Below are the code and all the weights of a small trained network. Each question names an input and a target symbol and asks about switching units off, where a switched-off unit gives its printed mean instead of its output.

import numpy as np


def w(rows, s, z=0):
    codes = np.array(rows[::2]) - 128.0
    scale = np.full(codes.shape[1], s)
    scale[-1] = z or s
    return codes * scale


def f(y):
    return np.maximum(y, 0)


def softmax(a):
    e = np.exp(a - a.max(-1, keepdims=True))
    return e / e.sum(-1, keepdims=True)


def log_softmax(a):
    a = a - a.max(-1, keepdims=True)
    return a - np.log(np.exp(a).sum(-1, keepdims=True))


def net(x, mask):
    ids = ['ΓΔΛΠΩαζηξψ'.index(c) for c in x.split()]
    T = len(ids)
    res = E[ids] + P[:T]
    u = 0
    for l in range(2):
        r = res
        for j in range(2):
            rows = slice(2 * j, 2 * j + 2)
            q, k, v = (r @ M[l][rows].T for M in (Q, K, V))
            z = softmax(np.where(np.tri(T) > 0, q @ k.T / 2**0.5, -1e9)) @ v
            o = O[l][rows]
            res = res + np.where(mask[u + j], z, o[:, -1]) @ o[:, :-1]
        u += 2
        y = f(res @ A[l][:, :-1].T + A[l][:, -1])
        res = res + np.where(mask[u : u + 12], y, B[l][:, -1]) @ B[l][:, :-1]
        u += 12
    return log_softmax(res[-1] @ U[:, :-1].T + U[:, -1])


Q, K, V, O, A, B = {}, {}, {}, {}, {}, {}
E = w([
[147,136,144,167,123],'Γ',
[82,146,121,107,137],'Δ',
[144,159,137,119,136],'Λ',
[133,112,222,138,255],'Π',
[91,117,124,150,129],'Ω',
[130,153,108,92,140],'α',
[112,115,97,122,135],'ζ',
[167,120,98,110,135],'η',
[177,134,125,134,130],'ξ',
[139,106,113,154,126],'ψ',
],0.014)
P = w([
[126,89,135,104,123],'0',
[130,196,77,159,173],'1',
[113,201,111,141,69],'2',
[132,136,78,157,211],'3',
[109,29,208,34,3],'4',
[127,15,154,79,136],'5',
[110,106,139,75,44],'6',
[123,87,71,136,211],'7',
[97,146,67,132,152],'8',
],0.0043)
Q[0] = w([
[101,98,96,99,140],'L0H1',
[84,55,70,59,153],'L0H1',
[77,7,48,245,85],'L0H2',
[124,83,137,153,138],'L0H2',
],0.016)
K[0] = w([
[123,134,173,143,140],'L0H1',
[118,156,211,124,160],'L0H1',
[119,162,213,170,248],'L0H2',
[139,145,155,103,161],'L0H2',
],0.015)
V[0] = w([
[131,103,169,124,209],'L0H1',
[123,158,72,127,2],'L0H1',
[138,124,146,134,137],'L0H2',
[127,174,50,150,57],'L0H2',
],0.007)
O[0] = w([
[123,223,84,156,131,208],'L0H1',
[131,1,181,92,136,2],'L0H1',
[131,129,121,168,114,137],'L0H2',
[155,118,115,8,193,42],'L0H2',
],0.0048,0.0011)
A[0] = w([
[121,167,180,145,140,81],'L0N1',
[134,161,66,134,23,154],'L0N2',
[100,111,109,183,68,105],'L0N3',
[30,150,96,131,106,58],'L0N4',
[165,100,28,132,70,130],'L0N5',
[65,100,78,187,91,123],'L0N6',
[145,100,137,149,144,62],'L0N7',
[178,125,51,138,80,120],'L0N8',
[148,85,99,235,94,2],'L0N9',
[129,95,132,102,62,95],'L0N10',
[99,182,254,145,173,52],'L0N11',
[137,179,60,150,77,170],'L0N12',
],0.0077,0.0039)
B[0] = w([
[132,104,112,121,169,137],'L0N1',
[131,159,110,164,79,226],'L0N2',
[90,155,146,154,100,171],'L0N3',
[79,209,144,133,141,157],'L0N4',
[155,105,62,153,96,225],'L0N5',
[61,153,131,174,107,211],'L0N6',
[127,110,150,116,124,129],'L0N7',
[167,101,71,135,122,196],'L0N8',
[125,53,201,135,62,155],'L0N9',
[116,123,140,112,85,144],'L0N10',
[157,7,92,117,229,153],'L0N11',
[123,192,103,159,121,253],'L0N12',
],0.015,0.0026)
Q[1] = w([
[133,169,80,191,253],'L1H1',
[135,238,92,152,33],'L1H1',
[126,90,170,73,13],'L1H2',
[123,9,168,101,213],'L1H2',
],0.035)
K[1] = w([
[121,26,192,59,77],'L1H1',
[128,69,138,135,247],'L1H1',
[134,216,72,193,195],'L1H2',
[128,193,112,125,3],'L1H2',
],0.038)
V[1] = w([
[54,195,187,83,170],'L1H1',
[43,93,63,124,100],'L1H1',
[176,129,254,229,129],'L1H2',
[46,57,118,194,139],'L1H2',
],0.022)
O[1] = w([
[83,63,131,231,178,2],'L1H1',
[193,164,167,183,85,176],'L1H1',
[40,7,89,66,82,66],'L1H2',
[182,98,212,109,79,246],'L1H2',
],0.013,0.0089)
A[1] = w([
[135,117,136,188,190,114],'L1N1',
[50,145,255,87,165,2],'L1N2',
[99,90,89,134,190,158],'L1N3',
[128,79,218,41,194,68],'L1N4',
[144,89,153,23,233,53],'L1N5',
[184,77,203,160,145,119],'L1N6',
[134,194,31,124,132,135],'L1N7',
[100,187,69,75,92,113],'L1N8',
[201,31,77,104,163,37],'L1N9',
[129,184,121,164,147,77],'L1N10',
[200,123,137,94,159,41],'L1N11',
[210,72,179,107,122,154],'L1N12',
],0.012,0.009)
B[1] = w([
[190,152,200,65,141,169],'L1N1',
[117,229,103,250,148,136],'L1N2',
[61,147,53,144,111,148],'L1N3',
[149,98,40,177,223,152],'L1N4',
[161,62,241,125,80,149],'L1N5',
[121,54,91,131,84,206],'L1N6',
[44,120,187,109,194,209],'L1N7',
[213,88,74,104,132,216],'L1N8',
[191,209,138,144,60,144],'L1N9',
[126,98,100,213,120,195],'L1N10',
[157,140,55,193,64,208],'L1N11',
[57,187,188,72,169,253],'L1N12',
],0.02,0.019)
U = w([
[160,46,122,23,245,20],'Γ',
[131,111,154,95,173,191],'Δ',
[40,67,208,82,92,188],'Λ',
[93,200,119,224,61,126],'Π',
[142,34,14,103,65,139],'Ω',
[23,130,69,112,197,224],'α',
[179,248,148,40,144,207],'ζ',
[207,164,14,163,234,5],'η',
[120,163,201,136,255,31],'ξ',
[212,54,186,152,138,99],'ψ',
],0.003,0.0025)

Each question gives the input, a string of symbols that net reads in full, and the target symbol t.
The units are the heads (2 rows each of Q, K, V and O) and the neurons (one row each of A and B). Each row of codes is followed by its name. A weight is (code - 128) times the scale printed after its matrix; where a second scale follows, it is the last column's (O, A, B and U).
mask holds one flag per unit, layer by layer, with each layer's heads first. A switched-off unit (its flag False) gives its mean, the last column of its rows in O or B, instead of its output. The means were averaged over made-up inputs and are rounded, as every weight is.
A unit's drop is (log p(t) with every unit on - log p(t) with that unit switched off) / (log p(t) with every unit on - log p(t) with every unit switched off).
The circuit of an input: a set's keep is (log p(t) with only the set's units on - log p(t) with every unit switched off) / (log p(t) with every unit on - log p(t) with every unit switched off). Starting from the 12 units with the biggest drops (on a tie, the unit counted first), units are removed one at a time, each time the one whose removal leaves the highest keep (on an exact tie, the one counted first), for as long as the keep stays at least 0.8.
units of the circuit, in order: the units of the circuit, biggest drop first
top k neurons: the k neurons with the biggest drops, biggest first
heads that matter: for each layer, one digit per head in row order, 1 if its drop is at least 0.15 and else 0, layers parted by /
input α ψ α ζ, target ξ: units of the circuit, in order : L1H2, L1N7, L0N6
input ψ ψ Δ ψ ζ Γ, target ψ: heads that matter : 00 / 11
input α ψ ζ Δ Π Δ, target η: units of the circuit, in order : L0N11, L1N2, L1H2, L1N4
input ψ ψ ψ ζ Λ ψ η Δ Ω, target ζ: units of the circuit, in order : L1H1, L1N6
input ζ Γ ζ ξ Γ Δ, target Π: heads that matter : 10 / 11
input α ψ Λ ψ ξ η ψ ζ Γ, target η: heads that matter : 00 / 11
input η ξ ζ Ω ψ Λ Δ Δ, target ζ: units of the circuit, in order : L1H1, L1N6
input Γ Ω η, target Ω: heads that matter : 00 / 11
input η ψ ξ ψ Λ Δ ψ, target ζ: heads that matter : 10 / 10
input ξ η ψ Λ, target Γ: top 2 neurons : L1N8, L1N7
input η Ω Γ Γ ζ Δ ξ, target Ω: units of the circuit, in order : L1H2, L1N7
input Δ Π ζ ψ ψ, target Λ: heads that matter : 11 / 01
input ζ ψ Γ ψ Δ, target ζ: heads that matter : 00 / 10
input ξ Ω Γ Γ ξ Δ, target Ω: units of the circuit, in order : L1H2, L0N12, L0N2, L1N12
input ψ ψ Δ ζ Ω Γ α Δ, target Λ: heads that matter : 10 / 11
input ψ η ψ ζ Λ ψ Π, target ψ: heads that matter : 00 / 00
input ζ Λ η ψ ζ α Λ η, target Π: units of the circuit, in order : L1H2, L1N11, L1H1, L1N8
input Δ Λ ζ Δ Γ η Ω Δ η, target η: heads that matter : 00 / 11
input Γ η ψ, target Ω: units of the circuit, in order : L1H2, L1N12, L0N5
input η Λ η ζ ψ η ψ, target Π: heads that matter : 00 / 01
input Δ Λ ψ Ω η ψ, target ζ: top 3 neurons : L0N2, L0N12, L1N12
